Below is a small trained network, with its code and all its weights. Each question gives an input and a target symbol and asks what happens when units are switched off, that is, made to give their printed mean instead of their output.

import numpy as np


def w(rows, s, z=0):
    codes = np.array(rows[::2]) - 128.0
    scale = np.full(codes.shape[1], s)
    scale[-1] = z or s
    return codes * scale


def f(y):
    return y / 2 * (1 + np.tanh(0.7978845608 * (y + 0.044715 * y**3)))


def softmax(a):
    e = np.exp(a - a.max(-1, keepdims=True))
    return e / e.sum(-1, keepdims=True)


def log_softmax(a):
    a = a - a.max(-1, keepdims=True)
    return a - np.log(np.exp(a).sum(-1, keepdims=True))


def net(x, mask):
    ids = ['ΞΣΦΨαβεζηθλμπτ'.index(c) for c in x.split()]
    T = len(ids)
    res = E[ids] + P[:T]
    u = 0
    for l in range(2):
        r = res
        for j in range(2):
            rows = slice(2 * j, 2 * j + 2)
            q, k, v = (r @ M[l][rows].T for M in (Q, K, V))
            z = softmax(np.where(np.tri(T) > 0, q @ k.T / 2**0.5, -1e9)) @ v
            o = O[l][rows]
            res = res + np.where(mask[u + j], z, o[:, -1]) @ o[:, :-1]
        u += 2
        y = f(res @ A[l][:, :-1].T + A[l][:, -1])
        res = res + np.where(mask[u : u + 4], y, B[l][:, -1]) @ B[l][:, :-1]
        u += 4
    return log_softmax(res[-1] @ U[:, :-1].T + U[:, -1])


Q, K, V, O, A, B = {}, {}, {}, {}, {}, {}
E = w([
[126,199,123,145,123,113,142,75,89,152],'Ξ',
[233,171,114,150,94,113,155,250,202,201],'Σ',
[195,79,157,87,165,149,83,142,90,154],'Φ',
[65,192,178,192,132,121,117,73,142,125],'Ψ',
[106,115,147,60,92,101,138,106,133,118],'α',
[117,103,198,113,93,132,49,137,157,149],'β',
[159,94,152,101,115,109,119,151,169,69],'ε',
[150,199,148,212,135,142,99,90,117,144],'ζ',
[123,120,212,104,187,91,80,147,116,125],'η',
[166,162,150,148,139,113,142,122,149,63],'θ',
[178,114,125,171,91,149,100,123,145,110],'λ',
[91,148,137,163,84,114,130,78,167,104],'μ',
[116,144,154,75,159,84,154,117,130,93],'π',
[201,113,86,59,131,150,137,109,102,154],'τ',
],0.019)
P = w([
[121,155,193,134,96,121,196,124,146,139],'0',
[102,137,167,114,76,135,162,207,94,82],'1',
[146,103,168,118,126,143,149,62,160,156],'2',
[106,138,131,114,97,140,79,155,97,77],'3',
[146,134,133,143,115,129,90,7,148,147],'4',
[138,143,108,111,106,131,35,112,107,91],'5',
],0.016)
Q[0] = w([
[77,152,118,97,98,184,104,220,72,123],'L0H0',
[187,127,175,130,159,121,112,47,243,100],'L0H0',
[114,77,92,176,181,128,208,150,195,184],'L0H1',
[190,103,207,125,127,50,127,2,128,131],'L0H1',
],0.0075)
K[0] = w([
[138,86,147,137,57,91,246,167,152,252],'L0H0',
[133,151,48,73,76,154,85,104,131,101],'L0H0',
[103,182,168,128,123,197,234,254,126,151],'L0H1',
[71,113,42,121,175,144,59,125,86,70],'L0H1',
],0.0062)
V[0] = w([
[100,70,148,157,142,172,162,45,124,79],'L0H0',
[213,193,102,148,143,109,83,138,164,53],'L0H0',
[125,61,182,47,216,64,67,133,80,166],'L0H1',
[254,128,95,35,133,172,161,167,180,107],'L0H1',
],0.0076)
O[0] = w([
[31,88,112,95,202,133,60,232,56,195,129],'L0H0',
[84,143,184,114,193,107,44,146,157,184,253],'L0H0',
[161,103,4,200,129,114,151,145,177,106,94],'L0H1',
[127,153,190,239,122,2,102,112,78,129,202],'L0H1',
],0.0093,0.0045)
A[0] = w([
[62,110,109,68,121,145,97,2,106,20,255],'L0N0',
[95,96,185,95,72,52,81,83,17,139,209],'L0N1',
[162,152,144,124,166,176,156,78,153,57,166],'L0N2',
[45,144,159,190,129,216,115,173,159,130,206],'L0N3',
],0.0056,0.0045)
B[0] = w([
[201,114,152,13,145,73,40,142,210,70,217],'L0N0',
[3,163,60,106,173,41,2,95,159,222,255],'L0N1',
[157,13,198,162,156,187,205,107,34,76,160],'L0N2',
[182,45,60,195,137,117,122,244,55,125,164],'L0N3',
],0.0072,0.0084)
Q[1] = w([
[124,100,138,111,106,142,158,78,124,209],'L1H0',
[124,98,167,162,151,136,142,101,132,76],'L1H0',
[172,99,178,138,193,112,140,69,245,196],'L1H1',
[104,100,150,143,103,156,194,114,141,195],'L1H1',
],0.011)
K[1] = w([
[32,91,96,106,106,90,208,237,54,159],'L1H0',
[46,78,63,96,104,137,136,145,55,113],'L1H0',
[94,137,2,116,167,122,78,199,76,71],'L1H1',
[69,108,130,106,88,90,202,216,52,153],'L1H1',
],0.0082)
V[1] = w([
[134,130,214,188,231,122,92,157,139,61],'L1H0',
[97,100,136,146,145,145,128,114,103,1],'L1H0',
[102,10,132,128,26,82,59,168,243,106],'L1H1',
[184,80,151,202,89,191,51,125,75,187],'L1H1',
],0.0066)
O[1] = w([
[109,87,95,118,168,146,115,139,200,150,255],'L1H0',
[70,94,104,104,167,94,74,177,167,172,97],'L1H0',
[69,147,102,125,88,112,241,204,43,127,239],'L1H1',
[147,1,199,130,65,115,149,155,129,235,97],'L1H1',
],0.012,0.0093)
A[1] = w([
[125,220,76,131,142,219,73,70,175,90,145],'L1N0',
[189,75,165,254,175,173,135,196,182,162,129],'L1N1',
[207,51,78,58,154,226,228,216,199,115,253],'L1N2',
[112,143,52,140,87,154,254,185,101,98,104],'L1N3',
],0.0061,0.0045)
B[1] = w([
[175,17,171,88,184,74,206,166,122,75,216],'L1N0',
[187,138,133,138,97,153,76,216,139,91,173],'L1N1',
[66,95,148,198,39,184,73,64,198,134,253],'L1N2',
[212,254,136,69,33,117,138,45,122,143,255],'L1N3',
],0.0074,0.0052)
U = w([
[215,58,172,73,160,165,86,92,44,67,152],'Ξ',
[235,198,148,115,147,127,138,202,210,182,46],'Σ',
[210,9,110,195,136,87,177,166,84,124,253],'Φ',
[53,77,160,110,142,249,93,99,62,82,109],'Ψ',
[158,185,110,91,153,178,99,83,93,83,45],'α',
[133,87,173,104,89,150,176,124,106,127,124],'β',
[3,162,59,216,142,96,219,199,124,157,132],'ε',
[201,103,196,69,123,176,52,136,112,163,25],'ζ',
[131,155,40,213,142,203,116,88,193,99,220],'η',
[104,184,122,152,251,152,39,155,194,171,142],'θ',
[110,31,219,113,130,115,163,176,33,168,135],'λ',
[99,149,169,46,156,250,146,173,80,136,130],'μ',
[185,75,40,141,203,127,155,147,110,27,126],'π',
[163,81,129,202,118,67,27,26,32,79,75],'τ',
],0.0052,0.0041)

Each question gives the input, a string of symbols that net reads in full, and the target symbol t.
The units are the heads (2 rows each of Q, K, V and O) and the neurons (one row each of A and B). Each row of codes is followed by its name. A weight is (code - 128) times the scale printed after its matrix; where a second scale follows, it is the last column's (O, A, B and U).
mask holds one flag per unit, layer by layer, with each layer's heads first. A switched-off unit (its flag False) gives its mean, the last column of its rows in O or B, instead of its output. The means were averaged over made-up inputs and are rounded, as every weight is.
A unit's drop is (log p(t) with every unit on - log p(t) with that unit switched off) / (log p(t) with every unit on - log p(t) with every unit switched off).
The circuit of an input: a set's keep is (log p(t) with only the set's units on - log p(t) with every unit switched off) / (log p(t) with every unit on - log p(t) with every unit switched off). Starting from all 12 units, units are removed one at a time, each time the one whose removal leaves the highest keep (on an exact tie, the one counted first), for as long as the keep stays at least 0.8.
units of the circuit, in order: the units of the circuit, biggest drop first
top k neurons: the k neurons with the biggest drops, biggest first
heads that matter: for each layer, one digit per head in row order, 1 if its drop is at least 0.15 and else 0, layers parted by /
input ε θ θ Ψ η, target Ψ: top 2 neurons -> (L1N2 L0N1)
input μ θ Φ α, target Φ: heads that matter -> 01 / 01
input ε π θ β, target θ: units of the circuit, in order -> (L1H0 L0N1)
input ε α ε π ζ ε, target ζ: heads that matter -> 01 / 01
input ε ζ Ψ, target ζ: top 3 neurons -> (L0N0 L0N3 L1N1)
input Ψ θ η, target θ: units of the circuit, in order -> (L1H0 L1H1)
input θ θ θ τ, target θ: heads that matter -> 00 / 00
input Ξ ε ε θ, target ε: units of the circuit, in order -> (L1H1)
input θ η θ λ, target θ: units of the circuit, in order -> (L0N1 L1H0 L0H1 L0N2)
input Σ η η η, target η: units of the circuit, in order -> (L0H1 L0H0)
input Σ λ ε π, target π: heads that matter -> 10 / 01
input ε ζ ε, target ζ: units of the circuit, in order -> (L1H1 L0N0 L0H1)
input π τ Ψ τ Ψ, target τ: heads that matter -> 10 / 10
input Σ θ μ π ζ, target ζ: heads that matter -> 11 / 01
input β η ε θ π β, target π: top 3 neurons -> (L1N0 L0N3 L0N0)
input η α η η τ θ, target τ: units of the circuit, in order -> (L1H0 L0H1)
input β λ θ α θ, target α: top 2 neurons -> (L0N1 L1N3)
input ζ η θ, target η: heads that matter -> 01 / 00
input η λ τ ε λ, target ε: units of the circuit, in order -> (L1H1)
input ε θ ε θ ε θ, target ε: units of the circuit, in order -> (L1H1 L0N0)
input η Ψ θ Φ τ, target Φ: units of the circuit, in order -> (L0H1 L1H1)
input θ α η λ, target η: units of the circuit, in order -> (L0H1 L1N2 L0N1)
input θ Ξ η η ε, target η: units of the circuit, in order -> (L0H1 L1N2)
